Here is a tiny trained network, its code and every weight. The questions are about switching its units off for an input and a class, where a switched-off unit gives its printed mean instead of its output.

import numpy as np


def w(rows, s, z=0):
    codes = np.array(rows[::2]) - 128.0
    scale = np.full(codes.shape[1], s)
    scale[-1] = z or s
    return codes * scale


def f(y):
    return np.maximum(y, 0)


def log_softmax(a):
    a = a - a.max(-1, keepdims=True)
    return a - np.log(np.exp(a).sum(-1, keepdims=True))


def net(x, mask):
    res = np.array(x, float).reshape(1, 5) / 4 @ E
    y = f(res @ A[0][:, :-1].T + A[0][:, -1])
    res = res + np.where(mask, y, B[0][:, -1]) @ B[0][:, :-1]
    return log_softmax(res[-1] @ U[:, :-1].T + U[:, -1])


A, B = {}, {}
E = w([
[100,15,200,52,5,121,130,127,223,35,69,44],'x0',
[49,108,184,152,26,60,227,151,113,122,195,254],'x1',
[232,106,189,249,109,153,163,195,66,79,120,77],'x2',
[213,214,204,38,178,164,125,154,120,59,66,95],'x3',
[35,77,152,244,229,124,58,69,131,45,127,154],'x4',
],0.0089)
A[0] = w([
[116,154,117,102,195,165,110,114,125,138,68,109,5],'n0',
[103,103,125,103,113,125,115,103,140,195,178,159,188],'n1',
[166,182,119,170,156,162,131,137,55,136,178,157,108],'n2',
[68,174,126,64,135,87,191,129,121,160,143,183,130],'n3',
[67,61,184,168,105,85,185,143,107,62,94,138,212],'n4',
[111,128,161,188,100,111,164,142,80,124,160,152,208],'n5',
[91,152,98,104,131,103,161,114,170,185,136,108,214],'n6',
[109,95,142,102,10,104,181,149,168,116,156,157,247],'n7',
[166,105,161,157,157,161,100,131,117,96,92,101,112],'n8',
[96,97,175,129,74,97,232,119,138,121,133,184,133],'n9',
[186,132,172,127,155,198,86,130,145,116,117,79,219],'n10',
[223,180,183,133,132,130,177,214,109,108,79,118,86],'n11',
[115,85,153,123,74,105,187,184,125,152,148,133,188],'n12',
[149,138,159,124,87,111,220,123,139,103,198,139,227],'n13',
],0.011,0.0031)
B[0] = w([
[178,181,150,39,137,123,186,206,114,108,98,130,188],'n0',
[106,97,87,148,136,215,114,76,194,114,209,112,201],'n1',
[147,42,151,118,187,84,209,149,97,214,53,188,233],'n2',
[47,23,219,214,107,254,141,119,177,124,78,109,215],'n3',
[139,33,146,198,170,60,143,228,121,113,123,64,236],'n4',
[133,83,137,207,112,142,182,186,160,169,166,65,212],'n5',
[103,123,101,125,92,143,219,122,126,76,128,178,196],'n6',
[177,80,45,111,151,70,195,175,175,178,120,190,247],'n7',
[78,161,120,150,159,209,126,75,162,75,115,156,195],'n8',
[158,105,56,67,220,148,132,165,122,172,162,164,226],'n9',
[109,100,101,105,133,158,167,58,118,102,149,191,226],'n10',
[120,241,124,64,101,236,142,80,129,101,91,127,244],'n11',
[200,108,71,108,169,141,125,159,125,132,189,147,208],'n12',
[132,113,108,40,155,168,202,116,191,71,169,138,208],'n13',
],0.0085,0.015)
U = w([
[175,245,40,32,96,211,150,57,143,58,150,134,151],'0',
[170,175,149,133,49,89,83,118,69,144,137,35,27],'1',
[30,89,148,255,115,232,145,32,142,102,95,125,245],'2',
[124,72,143,253,73,6,78,109,149,15,124,16,143],'3',
[166,134,145,96,33,77,143,127,178,74,59,163,2],'4',
[154,164,170,140,2,115,91,129,97,125,159,74,25],'5',
[248,197,126,135,139,97,125,144,12,212,53,159,64],'6',
[203,57,76,165,129,120,232,250,145,143,132,129,173],'7',
],0.0072,0.0031)

Each question gives the input, the list of numbers given to net, and the class t.
The units are the neurons (one row each of A and B). Each row of codes is followed by its name. A weight is (code - 128) times the scale printed after its matrix; where a second scale follows, it is the last column's (A, B and U).
mask holds one flag per neuron, in row order. A switched-off neuron (its flag False) gives its mean, the last column of its row in B, instead of its output. The means were averaged over made-up inputs and are rounded, as every weight is.
A unit's drop is (log p(t) with every unit on - log p(t) with that unit switched off) / (log p(t) with every unit on - log p(t) with every unit switched off).
The circuit of an input: a set's keep is (log p(t) with only the set's units on - log p(t) with every unit switched off) / (log p(t) with every unit on - log p(t) with every unit switched off). Starting from the 12 units with the biggest drops (on a tie, the unit counted first), units are removed one at a time, each time the one whose removal leaves the highest keep (on an exact tie, the one counted first), for as long as the keep stays at least 0.8.
circuit, biggest first: the units of the circuit, biggest drop first
k most important neurons: the k neurons with the biggest drops, biggest first
drop when u is switched off: that unit's drop, to one decimal
input [-8,1,7,4,-6], class 6: circuit, biggest first	n2, n11
input [3,-6,-4,-5,4], class 2: circuit, biggest first	n7
input [-2,-1,-5,-5,-6], class 2: circuit, biggest first	n3, n1
input [-6,2,-2,-1,1], class 2: 2 most important neurons	n7, n3
input [-7,-7,0,2,7], class 6: 2 most important neurons	n2, n0
input [-6,1,-3,1,-4], class 2: 2 most important neurons	n3, n7
input [-6,-8,-1,0,8], class 6: 2 most important neurons	n0, n2
input [-4,-5,-8,1,8], class 0: 2 most important neurons	n0, n4
input [-7,-7,-3,7,-1], class 0: 2 most important neurons	n10, n11
input [3,-3,-4,-6,4], class 3: 2 most important neurons	n11, n3
input [-4,6,-8,-5,4], class 2: drop when n3 is switched off	2.0
input [-7,2,8,5,5], class 2: drop when n8 is switched off	0.6
input [-6,1,4,4,5], class 6: drop when n7 is switched off	0.1
input [-5,1,-8,-2,-8], class 2: circuit, biggest first	n3
input [3,-2,7,1,7], class 2: drop when n8 is switched off	0.5
